Here is a tiny trained network, its code and every weight. The questions are about switching its units off for an input and a class, where a switched-off unit gives its printed mean instead of its output.

import numpy as np


def w(rows, s, z=0):
    codes = np.array(rows[::2]) - 128.0
    scale = np.full(codes.shape[1], s)
    scale[-1] = z or s
    return codes * scale


def f(y):
    return y / 2 * (1 + np.tanh(0.7978845608 * (y + 0.044715 * y**3)))


def log_softmax(a):
    a = a - a.max(-1, keepdims=True)
    return a - np.log(np.exp(a).sum(-1, keepdims=True))


def net(x, mask):
    res = np.array(x, float).reshape(1, 3) / 4 @ E
    y = f(res @ A[0][:, :-1].T + A[0][:, -1])
    res = res + np.where(mask, y, B[0][:, -1]) @ B[0][:, :-1]
    return log_softmax(res[-1] @ U[:, :-1].T + U[:, -1])


A, B = {}, {}
E = w([
[20,99,159],'x0',
[160,100,2],'x1',
[127,129,130],'x2',
],0.01)
A[0] = w([
[110,74,145,87],'N1',
[146,90,199,99],'N2',
[71,111,112,41],'N3',
[109,105,134,200],'N4',
[25,152,118,3],'N5',
[109,112,45,103],'N6',
[131,192,166,65],'N7',
[44,99,240,171],'N8',
[248,116,116,112],'N9',
[193,189,88,77],'N10',
[73,124,111,107],'N11',
[139,206,180,95],'N12',
[97,127,55,61],'N13',
[93,148,199,124],'N14',
[43,47,87,83],'N15',
[85,101,127,109],'N16',
[139,96,166,146],'N17',
[163,138,210,88],'N18',
[146,197,173,50],'N19',
],0.013,0.005)
B[0] = w([
[161,57,141,133],'N1',
[119,118,100,156],'N2',
[96,58,181,140],'N3',
[212,162,133,157],'N4',
[75,63,125,161],'N5',
[5,71,41,184],'N6',
[116,36,116,145],'N7',
[143,157,115,254],'N8',
[35,10,254,221],'N9',
[89,95,170,189],'N10',
[196,106,219,148],'N11',
[6,15,62,166],'N12',
[69,71,91,159],'N13',
[121,58,44,189],'N14',
[91,67,212,186],'N15',
[213,77,184,146],'N16',
[149,116,71,143],'N17',
[73,48,62,172],'N18',
[87,19,118,149],'N19',
],0.0065,0.0098)
U = w([
[60,118,11,73],'0',
[93,104,251,76],'1',
[57,169,119,252],'2',
[193,143,83,192],'3',
[137,215,115,46],'4',
],0.014,0.012)

Each question gives the input, the list of numbers given to net, and the class t.
The units are the neurons (one row each of A and B). Each row of codes is followed by its name. A weight is (code - 128) times the scale printed after its matrix; where a second scale follows, it is the last column's (A, B and U).
mask holds one flag per neuron, in row order. A switched-off neuron (its flag False) gives its mean, the last column of its row in B, instead of its output. The means were averaged over made-up inputs and are rounded, as every weight is.
A unit's drop is (log p(t) with every unit on - log p(t) with that unit switched off) / (log p(t) with every unit on - log p(t) with every unit switched off).
The circuit of an input: a set's keep is (log p(t) with only the set's units on - log p(t) with every unit switched off) / (log p(t) with every unit on - log p(t) with every unit switched off). Starting from the 12 units with the biggest drops (on a tie, the unit counted first), units are removed one at a time, each time the one whose removal leaves the highest keep (on an exact tie, the one counted first), for as long as the keep stays at least 0.8.
units of the circuit, in order: the units of the circuit, biggest drop first
top k neurons: the k neurons with the biggest drops, biggest first
drop of u: that unit's drop, to one decimal
input [-6,5,-3], class 1: top 2 neurons	(N9 N10)
input [5,4,-5], class 1: units of the circuit, in order	(N15)
input [1,-3,2], class 3: top 2 neurons	(N9 N6)
input [-3,-3,-2], class 3: units of the circuit, in order	(N9 N15)
input [2,3,2], class 3: units of the circuit, in order	(N9 N12 N18)
input [3,-3,3], class 3: top 2 neurons	(N9 N6)
input [-5,-1,5], class 1: top 2 neurons	(N9 N6)
input [-1,-3,2], class 3: top 2 neurons	(N9 N6)
input [-3,-5,-2], class 0: drop of N3	0.0
input [2,-4,-8], class 2: drop of N14	-0.2
input [3,-5,0], class 0: drop of N18	0.1
input [6,3,-5], class 1: drop of N15	0.4
